Each row has a name. Each piece below is followed by the name of the row it came from, unless a question asks for something else. Each question is about the rows just above it. Places in a row count from 1.

fani: [-33 -43  -3 -68 -43   0 -43  -8 -43 -42]
rog: [-23 -26 -10 -48  -6   3 -43  18  -8 -25]
bof: [-27 -63 -66 -31  88 -30 -45   5 -79 -84]
kabo: [-38 -68 -38 -24  -6 -12 -48  54 -24 -56]
mar: [-15 -21  -8 -63  -6 -36 -12  10  -5 -13]
fono: [-21 -58 -38   5 -79 -30 -31  88 -45 -69]
Repeated in fani: => [-43]
The row with [-31  88 -30 -45   5 -79] is => bof
Where does [-43  18  -8] start? Give its row and place. => rog, 7
[ -6 -36 -12  10  -5] begins in row and place => mar, 5
asked: [-38 -68 -38 -24  -6 -12 -48  54 -24 -56] => kabo
asked: [-21 -58 -38   5 -79 -30 -31  88 -45 -69] => fono
Shared by mar and fono: => [-21]

Vivu: [-20 -36  10 -22   6  -8]
rumet: [ 17  74   6 -11  18  20]
tozo: [  0   5   6  -9  -8 -22]
Vebol: [-20   6  10   6   6 -28]
Shared by tozo and Vebol: => [6]
Repeated in Vebol: => [6]

Teru: [  3 -14 -14   4 -16   8  27   4   0  -6  11  -1   1  30 -16   1  -1  11
  11  -1  -2   3 -14]
tefug: [  3 -14 -14   4 -16   8  27   4   0  -6  11  -1   2  30 -16   1  -1  11
  11   0  -2   3 -14]
boben: [  3 -14 -14   4 -16   8  10   4   0  -6  11  -1   2  30 -16   1  -1  11
  11   0  -2   3 -14]
Zas: [ -9 -18  38  -7  23  -3 -34 -13  -7  26  41 -24 -66 -71 -48  23 -21 -28
 -39  54 -24 -32  80]
[-71 -48] begins in row and place => Zas, 14
[ -9 -18  38  -7  23  -3 -34 -13  -7  26  41 -24 -66 -71 -48  23 -21 -28
 -39  54 -24 -32  80] is in which row? => Zas

padaf: [-74  79 -27 -60 -80]
gizi: [-55  32 -44  57 -47]
nebev: [ 16 -74  82  24  52]
kolof: [-59  21  -9 -33 -60]
Midif: [-55  95  66 -94 -79]
bunub: [-77 -48 -74  30  73]
zila: [ 21  43   4 -34 -30]
nulap: [ 49  63  53 -79 -18]
nuv: [ 59  10  76 -23  28]
Row and place where [21 43] starts: => zila, 1
asked: [-74  82] => nebev

bazir: [ 23 -36 -15 -10 -13 -19  17 -20  14 -35  27 -37 -33   9  -8]
vel: [ 23 -36 -15 -10 -13 -19  17 -20  14 -35  27 -37 -33   9 -83]
Supu: [-22 -38 -24   1 -25 -42   2  -3 -20  -8 -45 -15 -42 -57 -35]
fetuk: [-22 -38 -24   1 -25 -42   2  -3  62 -45   5 -39 -38 -14  -3]
vofa: [ -2   7  40  47  50 -29  39  85  13  17 -97  10   9 -73  24]
Count the entries of [-2  7 40]: => 3
How many entries does [-22 -38 -24   1 -25 -42   2  -3 -20  -8 -45 -15 -42 -57 -35] have? => 15
Number of entries in [-22 -38 -24   1]: => 4

Zepat: [ 13 -21 -15  43   2  23   3   8   1   4   4  -6  43  20 -16  33 -20  25
 -36  -2  -6   1 -45 -45   5   7 -24 -46  23  19 -21 -14 -34   8   1 -11
 -22  -6 -52   3  21  18  24]
neb: [ -2  14  -3 -50  16 -41 -13 -22 -10  34 -49  22 -15  10 -19  -6 -21   2
  29  21  15 -31 -11 -46  -1  12  -1  16   7  15 -17  -6 -37  42 -18   8
  -1  -9  -1 -20   2  -5  24]
Rol: [  3   8   1   4   4  -6  45  20 -16  33 -49  21 -15  10 -19  -6 -21   2
  29 -46   7  -1  21  16  12  -1 -11  15 -31  15 -17  -6 -37  42 -18   8
  -1  -9  23 -20   2 -24  24]
asked: [ 29  21  15 -31] => neb
Which row holds [  3   8   1   4   4  -6  43  20 -16  33]? => Zepat
asked: [-46  -1  12  -1  16   7  15] => neb
The row with [  3   8   1   4   4  -6  45  20 -16  33 -49  21 -15  10 -19  -6 -21   2
  29 -46   7  -1  21  16  12  -1 -11  15 -31  15 -17  -6 -37  42 -18   8
  -1  -9  23 -20   2 -24  24] is => Rol
Which row holds [ 21  15 -31 -11 -46  -1  12  -1  16   7  15]? => neb

resit: [-23 -42  17 -79  23 -40  48]
mamif: [-13   1  52 -58  46   0  38]
kofum: [-18 -40  29 -83  19 -36 -36]
Number of entries in [-23 -42  17 -79  23 -40  48]: => 7
Which value appears more than once in kofum? => [-36]

